Rows, each with the grade of its hidden value
[ 160   83 -232  142 -206   -3 -222 -183   98  124  172  108  -92  219
 -282  161  243  108   -3  105  168   50  -84  295  165  193 -221   29
 -399  -55 -226  311 -501  364  372  108 -106 -134 -167 -106  333   36
    5 -301   -4  -65   60   75 -456   66] -> Z958
[-228  180  -80  -89  415   27 -168 -202 -135  -43   53   94   -2  -64
  268 -100  161 -109  110  -56  -87   48 -134 -190   27 -234  -71   24
  206 -268  -65 -188   86   84 -202 -137  236 -395  -22  194  203 -273
  178  -88 -193   44    1  -68  524 -127] -> z714
[-137  -34   61  148  -75 -155  -19    4 -101  -80  451  334  485 -176
  216  -10 -211 -232  -16   63   45  148 -211 -125  -68 -649  200  -34
  277  453  -78 -640   83 -320 -392 -115  255 -137 -225   -2  -31 -232
  -18   46 -120  -25  336  255  389  350] -> z555
[ -87  -39  186   -6  278  -80  -96  -99  -60 -157  122  159   83  173
  319 -122  -93 -203  138  -19  -66 -118  -61 -240  -34 -322  -44   55
  260  -22  -89 -351  103 -131 -136   13  311 -229  -23   53  164  -21
  196 -179 -142   42   55  252  368  198] -> z48
[ 105   57 -120  168  161  -99 -203 -149  -26  200  681  -84   22 -294
 -239 -242  239  320  -44    0   50 -267  -39  -49  275  274  -90  -68
  -58   -4 -424   87  -44   45  384  -25 -211  272 -218   42  800 -246
   93 -104  243  179  139 -353 -280  244] -> z869
[ 749  -88   77  234 -228  -20  129 -143  415  175  527  261 -137   -8
   46  165 -177  173   53   96  -21 -190  198 -165  141  173  -44  108
  143   24   56  213 -319 -207   34  107   10  397   77  -34  731  207
 -187   18  409 -430  -38  104  190  417] -> z48
[  66  174    6   17 -141   80   60  -19  -97  -72 -285  449   86  345
   82  296   -6  -73   31    1  188  433   70   44 -201 -391 -214   51
  -25  -52  204 -216 -503  314 -128  -20   61 -396   87 -166 -398  237
   30 -148 -241 -376   36  335  114  -81] -> z347
[ 160  209   61   34   72    6 -134 -372    4   58  -95    0 -129   80
   31    4  170  159   -4   56   99   53    9 -100  106  -69 -220   59
   -9 -231  -23   24 -159  252  136  -76  -27 -111  -27   91  161  -19
   38  -79  -87   31   80 -151   47  -31] -> Z958
[-231   54  366   40  471 -125 -180  105 -433  -13  727  286  319 -286
  488 -837 -335   27  297 -307  228 -205  -19 -808    9 -483  119 -235
  676  -45 -311 -711  464 -422 -457 -293  458  293 -129  258  689 -324
  562  116  161  278  184 -426  683  201] -> z347
[ 193 -127  -49   86  -24  -47  -47 -287  425  -77   13  100  -82  386
   23  -85   -2   -6  156  -15 -239  -75   23  200  -58 -193 -170   28
 -128  218 -145  -31  -79  -74  -28    7  155   13 -249   42  226   20
  136  -96  -88 -204   65   32   52   38] -> z347
[   4   15 -171  129 -346  147 -156  -62  300   -7 -553   44   34   34
 -151  508  408  -41   65   45  147  146 -113  453   83 -194 -270 -103
 -584  -42   89 -104 -430  619  177   54 -444   20 -108 -196 -490   94
 -200 -116 -282 -256  100  165 -710  -59] -> z21
[  20   49   50  105   50  -93  -82 -315   24   67  145  -65  -87  -11
  128   -8   60  -45   77  129   29    5 -213 -101  129   -4  -29   37
  107 -159  -38   29 -138   98   53  -43  194 -196  -72  143  379 -128
   68 -157  -63  182  125   -9  210   78] -> z714
[ -84  -91 -227  195  -27   -9  -81 -257  315   51 -275 -271  -32  -28
 -261  416  570  113   21  165 -120 -224 -206  413  220  204 -265  -79
 -541  -59  -95   36 -268  531  479   74 -384   28 -139  -64  101   35
  -22 -274 -200   55   84  -35 -581   49] -> z48
[  55 -162  -82  253 -265  -27 -261   -7  156   79  540  327  271  -79
   17   58   17   -5  199  -13  180 -314 -161  -23  287 -133   33 -196
 -158  158 -282 -227 -114  -55  -97  -24  146  345 -220  -60  585    1
  104  -94  175  -91   78    2  -53  336] -> z714
[ 339 -117   38   74  163 -121   37 -147  168   62  393  -30 -162   24
    5 -163  -28   54  110   36  -80 -130   -7  -66    7  115  -58   29
  116   33 -178   55 -143  -45  232   71  -14  159  -51   96  516 -126
   36 -103  104   47  102  -16  -31  262] -> z347
[ -30  -21  -51  105  -33  -17 -115  -36   51  -96  127  180   69  106
   77  -24   -8 -215   54  -64  -11  136  -76  168  -84 -309  -14  -26
  -32  141  -49 -220 -159   29  -55   42   30 -205 -150 -135  -16  -94
   34 -120 -112 -103  121  277  -78   70] -> z555
[-233   83   93   57  -78   69 -134 -101   41  -79 -546  -92  -49  105
  119  721  359 -268  -46  276   45    5 -218  118  218   71 -235  229
 -200 -431  218   76 -372  515  264  235  -90 -616  164 -201 -333  296
 -223 -487 -333  -56  -54  705 -261  141] -> z555
[ 168   59  137 -124  164   88   33   -2  257 -106 -318   87 -271  194
  320 -296 -163 -185  258 -207 -101  362  126  -26 -322 -379 -173   68
  191 -118  130  -63  -83   30 -266  -17   37 -108  -51  121 -261 -165
   41   77 -193 -303   58   70   96 -199] -> z714
[ 584  192  296  236 -402  -58   87 -309  189  195 -165 -344 -583  232
 -229  275   43  135 -245  313  194  308  105  185  108  600 -288  383
 -100 -375  253  819 -799  427  782  350 -377 -286  112 -262  137  351
 -379 -389  128  -20  104  453 -775  180] -> z869
[ 349  -17  232  131 -174  -16  228 -166  361    0 -319 -111 -277   52
  216   30 -156 -140  107   40  -48  356   14   64 -211 -197  -73   80
  140  -39  362   17 -301  100  -52   39 -106  -21    9   18 -204   -3
 -172   56 -105 -188  186  180  -59  -11] -> z347
[ 188  142  234 -137  220   50    3  155  -54  -33 -118   46 -263  -20
  284 -316 -176 -182  165 -166  146  409  102 -192 -269 -235 -119   92
  306 -259  100  -34 -178  126  -50   59 -120 -121   76   65 -238 -224
  -57   13 -112 -108  116  160 -124  -30] -> z21
[-113  134  255  120 -285    9 -104  136  -56  -46 -176  306  262  279
   12  246  -29   22  -33   96  280  143   66  -61   42 -242 -298  152
  -97   10  -19 -151 -323  162   38  107   16 -220  -96 -252 -272  396
   15 -316 -143 -287  119  452 -310  253] -> z347
[ 156  -50   15  133   47  -39 -297 -275  -98  -81  113  -77 -189   75
  -17 -333  117 -135  102 -193  200    4 -101  198  -14 -208    7 -262
 -158  -20 -145 -257 -161  311  324    7 -224  101 -110 -133  118 -239
  136  -59  -47  374  180  -69 -510  -34] -> z21
[ -25   95 -312  129   27   55 -184 -231   11   56  105   30    7 -286
    6  252  349 -126   -5   27   31   67 -246  201  147 -114   37 -121
 -176 -133   33 -121 -206  337   42  -52 -170 -181  -34  -19  153 -290
 -111  -35 -102   34   76   -6  -12  -52] -> Z958
[  24 -140  -79   40  -93    0   88  135  550    0  -83  -46  -57 -100
  161  103  -49 -287  199   60 -254  216 -161  239 -125 -167  -41  124
  -30  149   49   82 -121  -71 -214  111  -28  -71 -231  108 -117 -251
 -221  -26 -172 -353  162  303 -113  109] -> z869
[ 677 -206  201   53  -83 -160  203  259    4   44  448  198 -131  170
 -126 -187 -321  -13  105   -6  282  204  147  -18 -291    1  -54    6
  113  264 -147  -47 -548   53  432  245 -292  352   59 -134   56   -3
 -121 -102  134  -56  253  324 -630  499] -> Z779
[ -74 -156 -229  233  -82   18 -264  -99  157   42  428  184  309 -432
  107  264  247 -131  139    4   20 -371 -300   31  344 -225  154 -260
 -147   86 -146 -426   60   28 -166  -86  -12  273 -130  -13  442 -219
  -51   25   67   -6   66  -28  109  273] -> z714
[  32   69   22  -91  -42  -43 -120  233  246  -50  139  224  120  221
   -5  -58 -155 -125   -3   85  -66  241   57   99 -122 -242 -222  349
  -22  281 -285  126  -89 -211  -74  201   50 -272 -331    5 -182 -107
 -166 -196 -170 -409  193  480 -266  319] -> Z958
[  13    7   45  197  -36   -6  -17 -251  132   -3 -252  -97   -8  -20
    5   26  219   88   83  -32   44   11  -61  112   14 -192 -163 -172
 -174  -32   73 -272 -149  328  125  -96 -216  133 -101  -32  -12    4
  120  -21 -137   50  167 -190 -233  -70] -> z48
[  73  -97 -197  370 -199 -103 -141 -508  135  123  259    0   66   92
 -217  152  326  226   66  113   71 -312 -228  205  306  109  -79 -258
 -371   62 -179  -88 -283  297  293 -114   35  183 -194  -32  708   80
  262 -186   63  215  108 -315  -89   61] -> z48
[-247  263  -19  111  189   91   14 -238  217  -99 -494 -317 -197 -217
  224 -193  183 -177  -64 -172 -318  456  -10  272 -228 -374  -97   35
   60 -124  353 -123   95  142 -205 -102 -263 -418 -195  -18 -349 -336
  -27  126 -281 -137  177  -61    2 -457] -> z347
[ -40  -28 -244   71  -45   51 -225 -127  196  -96  -58  186   20  358
 -168   85  253  -29   68  -79  -79   -5   -5  411   -5 -153 -242  -46
 -409  130 -221  -57 -252  251  157   63  -81 -161 -234 -179    5   47
  127 -238 -165 -209    9  152 -356  -54] -> z555
[  -2  114 -232  166   30  -63  152 -388  212  115 -167 -153  -45  -21
 -151  225  334  184  -48  182 -172  184 -150  249   -8   25 -192   15
 -194   11   73   61 -286  323  153 -113 -121 -214 -151  125  143 -107
   42  -86 -210  -43  179 -228   58 -145] -> Z779
[ -78 -115  -72  147  -59   57 -130   62  306  -56 -188  -89  -50    8
    9  475  307 -235   47  120 -111 -188 -131  291  173  141 -172  100
 -326 -159   33   93 -259  298  276  294 -242 -191   -4 -226    5  146
 -176 -373 -126 -184  -47  555 -498  231] -> Z779
[-140  -68 -323  220   82   46 -223 -256   31   85  148  124  100  -22
 -101  174  477  165  225  -57   74 -396 -199  105  303   90 -145 -350
 -390 -192 -203 -203 -208  447  163 -134   -7  181  -63    1  652   27
  371 -196    7   88  -77 -368   -5  -74] -> z48
[ 353   -4   12  144   46  -77 -161 -255  195   69  542  -66  -99 -168
  -51  146  116   32 -177  168 -147 -303   12  -13  294  226  -15  217
   67   -8 -166  193  -48 -144  327  189 -138   -3  -40  -89  577  -56
 -288 -162  222  -27   32  274  -96  465] -> z869
[  96  326  533  219  206  -33 -253 -398 -174   55  302 -235 -245 -260
  373 -598 -133  124  -90 -149  106 -131  153 -548  233  -17  -19   83
  539 -460   87   -4  284 -214    0  -90   81    2  -25    5  688  -66
  156   30  303  271   81 -234  270   34] -> z869
[-159   92  228  133   67  -96 -116 -175   68  -73  203  142  280   27
  241  -58  -90   -3  -47   83 -121 -144   -9 -260  121 -347  -82  168
  245  132 -100 -295  250 -340 -257  -54  310 -183 -220   34  250   52
  105 -109  -51 -114  142  155  427  279] -> z48
[  76 -140 -150  -32  104   43  -27 -218  469  -64 -334  -47 -223  290
   64  200  234 -112  251   44 -275  -70 -101  259  -15  -14 -243   46
 -240  -98  -34  102 -194  253   69   67   34 -123  -78  113   37   -9
   34 -193 -248 -196  -50  114  -38  -71] -> z555
[ -58  164 -223  142   67  -22 -282 -197 -123   96  435  140  243 -310
  -91   30  278  119  -90   23  116  -93 -143   -3  241 -165  -15  -98
 -109   49 -250 -234   -2  107   47 -117 -112    6 -191   13  373 -278
    7  -15   15   73  163 -195    1  146] -> Z958
[-371   67  -81  261  163   -9 -125 -474  155   23  -54 -173   23 -227
  290 -335  197    7  238 -162 -170  -68 -268  -28  102 -321   28 -312
   41 -129   66 -350  257   55 -383 -372  252   10 -291  250  513 -327
  449  128 -108  203  141 -633  539 -397] -> z347
[-114  109  128  175  -47   38 -363 -288  -96 -175 -150   20  -69  205
  119 -368   58 -158   47 -275  154  124   -7  179  -46 -463  -72 -199
 -118  -32  -12 -358  -24  204   23  -67  -63 -135 -213 -233  -98  -70
  244  -55 -126  174  147   -2 -315 -222] -> z714
[ 154   46  123  223 -312   63  -75 -223  159   16 -316   43 -156  241
   22  226  117    4   83   25  192   89   -6  137   82  -27 -215  -39
 -221 -224  187   47 -459  406  175   53  -94  -55   14 -197    3  301
   28 -201  -51 -118   25  159 -312  -47] -> z555
[ 380  130  170   90  109  -64  143 -165 -150  158  307  208 -200  146
  135 -159 -158  189  141   15  225  113   95 -397  -40  125 -123   22
  322 -306   61  108 -407  111   78  -53  211   -6  177  117  615  112
  231 -117  167  -22   14 -143  384   65] -> Z779
[-183  112  183  -93  536  -77   78 -234  -76  -39  -27  -17   -1  -95
  451 -398  -66  -16  243  -80 -146   75  -97 -468 -135 -383  -55  -21
  507 -186   12 -388  279 -110 -383 -284  374 -152  -40  427  221 -320
  344   85 -214  136  136 -354  824 -132] -> z347
[-110  169  431  -16  195   56  -29  406 -174  -69   56  162   97 -284
  459 -193 -254 -224   74 -148  163  194  128 -470 -106 -331  -51  148
  503 -249  150 -296   72 -145 -274   87  -35 -121   96  -81 -170  -43
  -65  -34    0 -230   90  394   64  240] -> z347
[-107  206  106 -135  182  -10  -42  171 -228  -74  -31  235  146   28
  108 -160  -67  -83    6  -71  150  431   38 -119 -243 -445 -158  103
  193   47  -88 -298 -121   87 -101  -30  -50 -302  -91    9 -426 -191
    3  -56 -263 -130  221  191  -61   54] -> z714
[ 159  232  -13  114 -105  -13 -187 -208 -349   84  438  509  210  130
  -40  104   25  187  -72   35  368   59   33 -233  156 -180  -94  -28
   72  -64 -136 -192 -349  138   18 -115  183 -142   28 -108  362  145
  127 -140   96  -66   42    6  272  158] -> z714
[ 279 -167   20  -59   32   25 -135   47  256 -201  160  396  -37  398
  181 -197 -222 -265  227 -201  -95   36  128  103 -216 -449  -68   11
   37  251 -164 -242  -78 -185 -183  103  145   23 -130  -88  -44  -40
   44  -41  -59 -340   13  360   -5  152] -> z869
[ 418 -106  193  102  -46  -93   71 -126  416   10  240  -21 -162   79
  132  136 -148  -88  -11  191 -216 -125   60  -59   63   91  -69  309
  183   57   11  213 -113 -254  105  230   47  -25  -25   -8  326   86
 -259 -158  105 -241   54  448   40  449] -> z347
[-125  102 -186  131   20  -52  -17 -178  -24  121  229   97  156 -181
   -1  285  219   27  -15  185    1   52 -244  -14  161   -7  -34   23
    0  -65  -38  -48 -224  160  -16  -82  104 -268  -70   83  320 -120
    0 -158  -85  -20  106   12  279   97] -> z555
[  39    9 -109   15  -30  -15   81   34  254   13 -175    6  -82  194
 -118  156  124  -32   53   93  -95  271  -36  290 -144    1 -256  142
 -195   62  -44  162 -387  245  179  125 -151 -241 -146  -26 -164  -18
  -67 -225 -222 -255  125  245 -350   29] -> z347
